Below is a small trained network, with its code and all its weights. Each question gives an input and a target symbol and asks what happens when units are switched off, that is, made to give their printed mean instead of their output.

import numpy as np


def w(rows, s, z=0):
    codes = np.array(rows[::2]) - 128.0
    scale = np.full(codes.shape[1], s)
    scale[-1] = z or s
    return codes * scale


def f(y):
    return np.maximum(y, 0)


def softmax(a):
    e = np.exp(a - a.max(-1, keepdims=True))
    return e / e.sum(-1, keepdims=True)


def log_softmax(a):
    a = a - a.max(-1, keepdims=True)
    return a - np.log(np.exp(a).sum(-1, keepdims=True))


def net(x, mask):
    ids = ['ΘΠαγδεζημξστφψω'.index(c) for c in x.split()]
    T = len(ids)
    res = E[ids] + P[:T]
    u = 0
    for l in range(2):
        r = res
        for j in range(3):
            rows = slice(4 * j, 4 * j + 4)
            q, k, v = (r @ M[l][rows].T for M in (Q, K, V))
            z = softmax(np.where(np.tri(T) > 0, q @ k.T / 4**0.5, -1e9)) @ v
            o = O[l][rows]
            res = res + np.where(mask[u + j], z, o[:, -1]) @ o[:, :-1]
        u += 3
        y = f(res @ A[l][:, :-1].T + A[l][:, -1])
        res = res + np.where(mask[u : u + 8], y, B[l][:, -1]) @ B[l][:, :-1]
        u += 8
    return log_softmax(res[-1] @ U[:, :-1].T + U[:, -1])


Q, K, V, O, A, B = {}, {}, {}, {}, {}, {}
E = w([
[12,114,136,162],'Θ',
[166,167,180,149],'Π',
[203,184,51,126],'α',
[255,233,74,94],'γ',
[185,187,227,157],'δ',
[34,87,72,126],'ε',
[217,190,117,180],'ζ',
[129,119,43,164],'η',
[136,115,88,185],'μ',
[128,237,154,138],'ξ',
[105,169,211,199],'σ',
[59,99,85,101],'τ',
[158,215,187,70],'φ',
[88,85,191,216],'ψ',
[189,104,162,104],'ω',
],0.0089)
P = w([
[112,217,74,161],'0',
[192,121,115,128],'1',
[152,61,184,100],'2',
[120,215,79,62],'3',
[136,68,99,118],'4',
[183,62,172,143],'5',
[76,215,88,38],'6',
[135,62,92,116],'7',
[191,52,174,157],'8',
[46,231,95,4],'9',
[125,51,62,99],'10',
[198,53,169,169],'11',
],0.011)
Q[0] = w([
[151,165,175,215],'0.h0',
[137,80,244,42],'0.h0',
[156,93,82,164],'0.h0',
[52,102,130,215],'0.h0',
[139,108,75,65],'0.h1',
[123,115,133,148],'0.h1',
[137,123,166,154],'0.h1',
[113,153,131,145],'0.h1',
[132,9,204,102],'0.h2',
[115,70,103,17],'0.h2',
[123,95,138,103],'0.h2',
[203,103,124,68],'0.h2',
],0.014)
K[0] = w([
[171,171,216,149],'0.h0',
[62,241,135,163],'0.h0',
[159,105,91,183],'0.h0',
[85,86,138,224],'0.h0',
[121,91,184,107],'0.h1',
[128,149,129,112],'0.h1',
[111,139,96,134],'0.h1',
[151,140,111,148],'0.h1',
[125,8,141,109],'0.h2',
[227,90,112,71],'0.h2',
[144,92,128,112],'0.h2',
[103,116,206,105],'0.h2',
],0.015)
V[0] = w([
[214,122,145,156],'0.h0',
[218,133,164,137],'0.h0',
[159,118,45,185],'0.h0',
[146,208,67,207],'0.h0',
[3,208,129,46],'0.h1',
[42,195,132,136],'0.h1',
[119,120,115,50],'0.h1',
[36,232,137,211],'0.h1',
[160,57,52,222],'0.h2',
[119,161,182,14],'0.h2',
[158,131,249,57],'0.h2',
[109,166,161,235],'0.h2',
],0.0039)
O[0] = w([
[51,75,165,62,157],'0.h0',
[53,57,167,53,183],'0.h0',
[92,161,187,144,115],'0.h0',
[2,79,188,233,252],'0.h0',
[176,181,66,233,119],'0.h1',
[95,134,97,180,131],'0.h1',
[192,169,97,165,114],'0.h1',
[16,96,143,148,163],'0.h1',
[103,44,102,128,54],'0.h2',
[182,198,117,129,178],'0.h2',
[248,213,174,114,202],'0.h2',
[53,100,217,123,154],'0.h2',
],0.0044,0.0022)
A[0] = w([
[128,161,183,69,251],'0.n0',
[35,162,148,2,119],'0.n1',
[97,38,128,210,48],'0.n2',
[171,99,63,63,223],'0.n3',
[223,76,146,177,72],'0.n4',
[155,5,150,155,103],'0.n5',
[154,109,223,106,84],'0.n6',
[191,125,131,27,203],'0.n7',
],0.0092,0.0033)
B[0] = w([
[204,124,79,215,254],'0.n0',
[243,172,123,148,203],'0.n1',
[198,113,159,212,156],'0.n2',
[170,123,208,179,190],'0.n3',
[155,36,120,101,193],'0.n4',
[63,185,187,8,188],'0.n5',
[117,107,86,226,198],'0.n6',
[16,81,103,111,232],'0.n7',
],0.012,0.0062)
Q[1] = w([
[151,156,131,113],'1.h0',
[128,136,158,134],'1.h0',
[133,113,141,83],'1.h0',
[134,142,125,136],'1.h0',
[102,134,62,78],'1.h1',
[132,138,180,58],'1.h1',
[163,253,166,87],'1.h1',
[112,140,104,112],'1.h1',
[161,167,139,114],'1.h2',
[120,150,139,158],'1.h2',
[141,182,113,124],'1.h2',
[97,85,109,125],'1.h2',
],0.026)
K[1] = w([
[191,123,117,125],'1.h0',
[139,124,129,154],'1.h0',
[146,95,107,121],'1.h0',
[147,134,128,129],'1.h0',
[103,68,93,143],'1.h1',
[82,113,191,100],'1.h1',
[5,160,147,180],'1.h1',
[110,100,113,148],'1.h1',
[105,154,114,122],'1.h2',
[103,131,133,167],'1.h2',
[103,136,92,135],'1.h2',
[163,94,114,101],'1.h2',
],0.027)
V[1] = w([
[195,83,138,151],'1.h0',
[105,79,86,121],'1.h0',
[144,110,187,151],'1.h0',
[165,148,90,120],'1.h0',
[56,109,141,191],'1.h1',
[112,145,222,78],'1.h1',
[122,167,170,155],'1.h1',
[84,90,50,188],'1.h1',
[185,175,189,183],'1.h2',
[155,129,134,145],'1.h2',
[6,221,100,67],'1.h2',
[170,179,17,133],'1.h2',
],0.013)
O[1] = w([
[44,157,126,132,174],'1.h0',
[137,190,150,142,84],'1.h0',
[116,139,87,115,154],'1.h0',
[76,94,165,140,152],'1.h0',
[60,82,199,152,103],'1.h1',
[164,169,182,34,47],'1.h1',
[75,178,137,154,179],'1.h1',
[86,43,138,175,135],'1.h1',
[198,221,199,150,218],'1.h2',
[153,143,142,133,156],'1.h2',
[67,199,8,108,5],'1.h2',
[230,193,24,130,99],'1.h2',
],0.011,0.014)
A[1] = w([
[101,190,173,149,147],'1.n0',
[117,206,43,78,33],'1.n1',
[37,130,36,63,19],'1.n2',
[149,34,124,144,3],'1.n3',
[128,49,162,48,112],'1.n4',
[11,170,92,107,88],'1.n5',
[112,144,114,211,94],'1.n6',
[171,142,177,118,65],'1.n7',
],0.012,0.0054)
B[1] = w([
[156,188,138,115,220],'1.n0',
[60,47,216,147,161],'1.n1',
[63,194,159,19,142],'1.n2',
[80,186,103,62,236],'1.n3',
[140,144,70,189,199],'1.n4',
[102,173,90,255,150],'1.n5',
[162,85,111,65,252],'1.n6',
[92,104,96,101,237],'1.n7',
],0.016,0.017)
U = w([
[188,54,254,181,142],'Θ',
[102,46,184,153,155],'Π',
[130,85,72,148,191],'α',
[125,178,51,47,20],'γ',
[112,118,159,36,187],'δ',
[150,249,125,60,46],'ε',
[122,97,120,155,138],'ζ',
[163,139,89,166,172],'η',
[145,104,129,179,200],'μ',
[231,58,88,151,216],'ξ',
[110,133,227,80,67],'σ',
[135,141,197,183,188],'τ',
[127,78,104,41,63],'φ',
[84,161,184,137,3],'ψ',
[81,144,124,111,44],'ω',
],0.0083,0.0065)

Each question gives the input, a string of symbols that net reads in full, and the target symbol t.
The units are the heads (4 rows each of Q, K, V and O) and the neurons (one row each of A and B). Each row of codes is followed by its name. A weight is (code - 128) times the scale printed after its matrix; where a second scale follows, it is the last column's (O, A, B and U).
mask holds one flag per unit, layer by layer, with each layer's heads first. A switched-off unit (its flag False) gives its mean, the last column of its rows in O or B, instead of its output. The means were averaged over made-up inputs and are rounded, as every weight is.
A unit's drop is (log p(t) with every unit on - log p(t) with that unit switched off) / (log p(t) with every unit on - log p(t) with every unit switched off).
The circuit of an input: a set's keep is (log p(t) with only the set's units on - log p(t) with every unit switched off) / (log p(t) with every unit on - log p(t) with every unit switched off). Starting from the 12 units with the biggest drops (on a tie, the unit counted first), units are removed one at a time, each time the one whose removal leaves the highest keep (on an exact tie, the one counted first), for as long as the keep stays at least 0.8.
units of the circuit, in order: the units of the circuit, biggest drop first
top k neurons: the k neurons with the biggest drops, biggest first
k most important neurons of layer l: the k neurons of layer l with the biggest drops, biggest first
heads that matter: for each layer, one digit per head in row order, 1 if its drop is at least 0.15 and else 0, layers parted by /
input ψ δ τ δ δ δ δ δ φ φ δ ε, target ε: units of the circuit, in order	(1.h1, 0.n5, 0.n7)
input η φ φ δ δ ε τ, target φ: 2 most important neurons of layer 1	(1.n6, 1.n3)
input ε φ σ, target σ: top 2 neurons	(0.n1, 1.n3)
input ε φ φ φ ω η γ ζ τ γ, target α: top 2 neurons	(0.n2, 0.n7)
input ψ α δ γ, target σ: most important neuron of layer 0	(0.n2)
input δ α δ ε δ δ η, target ε: top 3 neurons	(0.n7, 0.n1, 0.n5)
input δ δ η γ ω γ φ, target ε: heads that matter	000 / 011
input φ η φ τ δ δ δ, target Θ: heads that matter	010 / 001
input φ δ δ δ, target Θ: 4 most important neurons of layer 0	(0.n6, 0.n3, 0.n4, 0.n7)
input δ δ φ δ γ δ Θ, target ε: units of the circuit, in order	(0.n1, 1.h2)
input γ δ δ γ δ δ δ ε δ δ φ, target ξ: heads that matter	000 / 010
input Π φ γ α δ γ δ δ δ δ σ, target Θ: top 3 neurons	(1.n3, 0.n0, 0.n1)
input η φ φ δ ζ φ δ δ δ γ, target φ: units of the circuit, in order	(1.h1, 0.n5, 1.n6, 1.n3)
input σ σ δ ψ, target τ: top neuron	(0.n0)
input ε δ φ σ δ Π γ ε δ φ, target α: units of the circuit, in order	(1.h2, 1.h1)
input ξ φ δ Π ω ε φ φ δ φ, target ψ: heads that matter	110 / 101
input ε ξ δ δ γ δ δ δ δ δ, target α: 3 most important neurons of layer 0	(0.n2, 0.n7, 0.n0)
input σ ε δ δ, target τ: 2 most important neurons of layer 0	(0.n0, 0.n1)
input δ φ σ δ δ ψ σ δ δ δ σ, target Θ: top 2 neurons	(1.n3, 0.n1)
input φ φ γ τ γ γ μ, target Θ: top neuron	(1.n1)
input α ε σ δ, target ω: top 4 neurons	(0.n0, 1.n2, 1.n5, 0.n1)
input δ σ δ σ, target ε: 2 most important neurons of layer 0	(0.n7, 0.n6)
input σ Θ Π δ δ δ, target δ: top 3 neurons	(1.n3, 0.n4, 1.n7)
input ξ δ ω φ, target ψ: heads that matter	110 / 001
input α φ δ γ σ δ δ Π ψ ε, target ω: top 2 neurons	(0.n0, 1.n2)
